Here is a tiny trained network, its code and every weight. The questions are about switching its units off for an input and a class, where a switched-off unit gives its printed mean instead of its output.

import numpy as np


def w(rows, s, z=0):
    codes = np.array(rows[::2]) - 128.0
    scale = np.full(codes.shape[1], s)
    scale[-1] = z or s
    return codes * scale


def norm(h):
    return h / np.sqrt((h * h).mean(-1, keepdims=True) + 1e-5)


def f(y):
    return np.maximum(y, 0)


def log_softmax(a):
    a = a - a.max(-1, keepdims=True)
    return a - np.log(np.exp(a).sum(-1, keepdims=True))


def net(x, mask):
    res = np.array(x, float).reshape(1, 4) / 4 @ E
    u = 0
    for l in range(4):
        y = f(norm(res) @ A[l][:, :-1].T + A[l][:, -1])
        res = res + np.where(mask[u : u + 4], y, B[l][:, -1]) @ B[l][:, :-1]
        u += 4
    return log_softmax(norm(res)[-1] @ U[:, :-1].T + U[:, -1])


A, B = {}, {}
E = w([
[58,165,135,224,138,38,70,132],'x0',
[170,187,89,160,185,159,122,112],'x1',
[130,78,94,92,195,113,72,138],'x2',
[3,64,108,174,137,234,131,22],'x3',
],0.0026)
A[0] = w([
[107,222,175,189,42,186,214,157,57],'L0N0',
[73,6,212,100,42,84,155,152,20],'L0N1',
[197,225,28,217,254,177,182,74,3],'L0N2',
[114,51,82,76,243,117,55,173,59],'L0N3',
],0.0039,0.0026)
B[0] = w([
[118,166,128,59,191,65,109,30,216],'L0N0',
[170,225,123,124,63,220,9,157,221],'L0N1',
[108,126,209,86,1,186,27,175,250],'L0N2',
[101,223,178,92,90,91,150,32,244],'L0N3',
],0.0049,0.0023)
A[1] = w([
[105,71,104,75,167,111,58,154,78],'L1N0',
[85,149,109,254,121,91,119,149,55],'L1N1',
[120,149,167,129,121,168,75,217,240],'L1N2',
[174,108,76,102,95,168,126,124,2],'L1N3',
],0.0044,0.0015)
B[1] = w([
[129,221,145,118,79,147,124,76,148],'L1N0',
[225,2,233,94,240,174,122,169,184],'L1N1',
[186,114,118,199,26,121,116,152,255],'L1N2',
[137,135,201,167,171,132,140,151,158],'L1N3',
],0.0037,0.0032)
A[2] = w([
[175,92,130,112,114,48,190,174,72],'L2N0',
[191,111,111,78,118,216,246,120,80],'L2N1',
[152,160,101,73,136,173,148,144,104],'L2N2',
[136,161,172,254,176,78,107,129,3],'L2N3',
],0.0043,0.0015)
B[2] = w([
[120,175,80,187,226,203,160,141,215],'L2N0',
[55,26,213,169,216,2,12,180,252],'L2N1',
[39,114,175,202,147,106,79,119,214],'L2N2',
[122,11,190,28,183,127,106,165,226],'L2N3',
],0.0044,0.0019)
A[3] = w([
[200,178,125,129,144,83,120,178,231],'L3N0',
[129,204,148,65,160,65,154,3,2],'L3N1',
[82,30,68,220,134,205,144,30,211],'L3N2',
[168,163,80,176,149,61,174,202,13],'L3N3',
],0.0047,0.00077)
B[3] = w([
[16,132,76,159,130,228,159,83,247],'L3N0',
[90,142,156,132,156,77,186,32,205],'L3N1',
[203,234,19,112,160,122,220,254,254],'L3N2',
[96,108,25,113,149,215,190,130,178],'L3N3',
],0.0042,0.0033)
U = w([
[94,166,30,139,170,192,199,185,188],'0',
[126,169,163,129,34,182,37,157,186],'1',
[105,13,216,132,201,104,82,170,175],'2',
[84,180,157,84,144,90,150,2,171],'3',
[141,122,140,155,96,124,145,88,149],'4',
[156,56,86,140,109,101,146,103,32],'5',
[205,93,121,133,99,81,185,117,4],'6',
[191,76,108,123,102,85,175,113,19],'7',
],0.0094,0.0042)

Each question gives the input, the list of numbers given to net, and the class t.
The units are the neurons (one row each of A and B). Each row of codes is followed by its name. A weight is (code - 128) times the scale printed after its matrix; where a second scale follows, it is the last column's (A, B and U).
mask holds one flag per neuron, layer by layer. A switched-off neuron (its flag False) gives its mean, the last column of its row in B, instead of its output. The means were averaged over made-up inputs and are rounded, as every weight is.
A unit's drop is (log p(t) with every unit on - log p(t) with that unit switched off) / (log p(t) with every unit on - log p(t) with every unit switched off).
The circuit of an input: a set's keep is (log p(t) with only the set's units on - log p(t) with every unit switched off) / (log p(t) with every unit on - log p(t) with every unit switched off). Starting from the 12 units with the biggest drops (on a tie, the unit counted first), units are removed one at a time, each time the one whose removal leaves the highest keep (on an exact tie, the one counted first), for as long as the keep stays at least 0.8.
units of the circuit, in order: the units of the circuit, biggest drop first
most important unit: the unit with the biggest drop
k most important neurons: the k neurons with the biggest drops, biggest first
k most important neurons of layer l: the k neurons of layer l with the biggest drops, biggest first
drop when u is switched off: that unit's drop, to one decimal
input [3,3,3,5], class 0: units of the circuit, in order => [L3N2]
input [-5,4,1,2], class 2: 2 most important neurons => [L2N1 L0N1]
input [-8,-7,-1,-5], class 2: 2 most important neurons => [L2N1 L0N2]
input [6,4,0,-7], class 0: units of the circuit, in order => [L3N3 L3N0]
input [-6,-4,2,-4], class 2: 4 most important neurons => [L2N1 L0N2 L3N2 L2N2]
input [-8,-5,-8,4], class 2: 3 most important neurons => [L2N1 L0N3 L0N2]
input [5,-7,3,2], class 1: 2 most important neurons => [L0N1 L2N1]
input [4,8,8,-5], class 1: 2 most important neurons => [L0N2 L0N0]
input [2,-5,-6,-3], class 3: 2 most important neurons => [L0N0 L0N2]
input [8,-5,-7,2], class 2: units of the circuit, in order => [L1N1 L2N3]
input [2,-7,-6,-8], class 0: units of the circuit, in order => [L0N2 L2N0 L3N3]
input [7,-3,-6,-3], class 2: units of the circuit, in order => [L2N3 L1N1]
input [-3,-5,8,-7], class 3: 2 most important neurons of layer 3 => [L3N2 L3N1]
input [-4,-2,6,-5], class 3: most important unit => L0N3
input [5,-2,-4,-3], class 2: 2 most important neurons => [L2N3 L0N3]
input [5,2,4,-3], class 2: 4 most important neurons => [L2N3 L0N0 L1N1 L3N2]
input [-7,7,-5,0], class 1: 3 most important neurons => [L0N2 L1N1 L2N3]
input [-3,-3,-6,-7], class 0: 2 most important neurons => [L0N3 L2N0]
input [-8,-4,4,-2], class 2: 2 most important neurons => [L2N1 L0N2]
input [-3,1,-4,2], class 3: units of the circuit, in order => [L0N0]
input [-1,8,6,-6], class 1: 2 most important neurons => [L0N2 L3N2]
input [-5,-3,-8,-7], class 3: 3 most important neurons => [L0N0 L3N2 L1N2]
input [-5,-6,6,-4], class 1: 2 most important neurons => [L0N1 L0N0]
input [-4,-4,4,-6], class 0: 2 most important neurons of layer 0 => [L0N2 L0N0]
input [4,3,8,2], class 3: drop when L0N3 is switched off => 1.3
input [-6,1,3,2], class 2: drop when L2N1 is switched off => 1.8
input [-2,7,1,6], class 1: drop when L3N3 is switched off => 0.1
input [3,-1,-1,5], class 0: most important unit => L3N2
input [-1,-7,0,4], class 1: drop when L0N1 is switched off => 3.1
input [1,2,4,1], class 3: 2 most important neurons of layer 0 => [L0N3 L0N1]
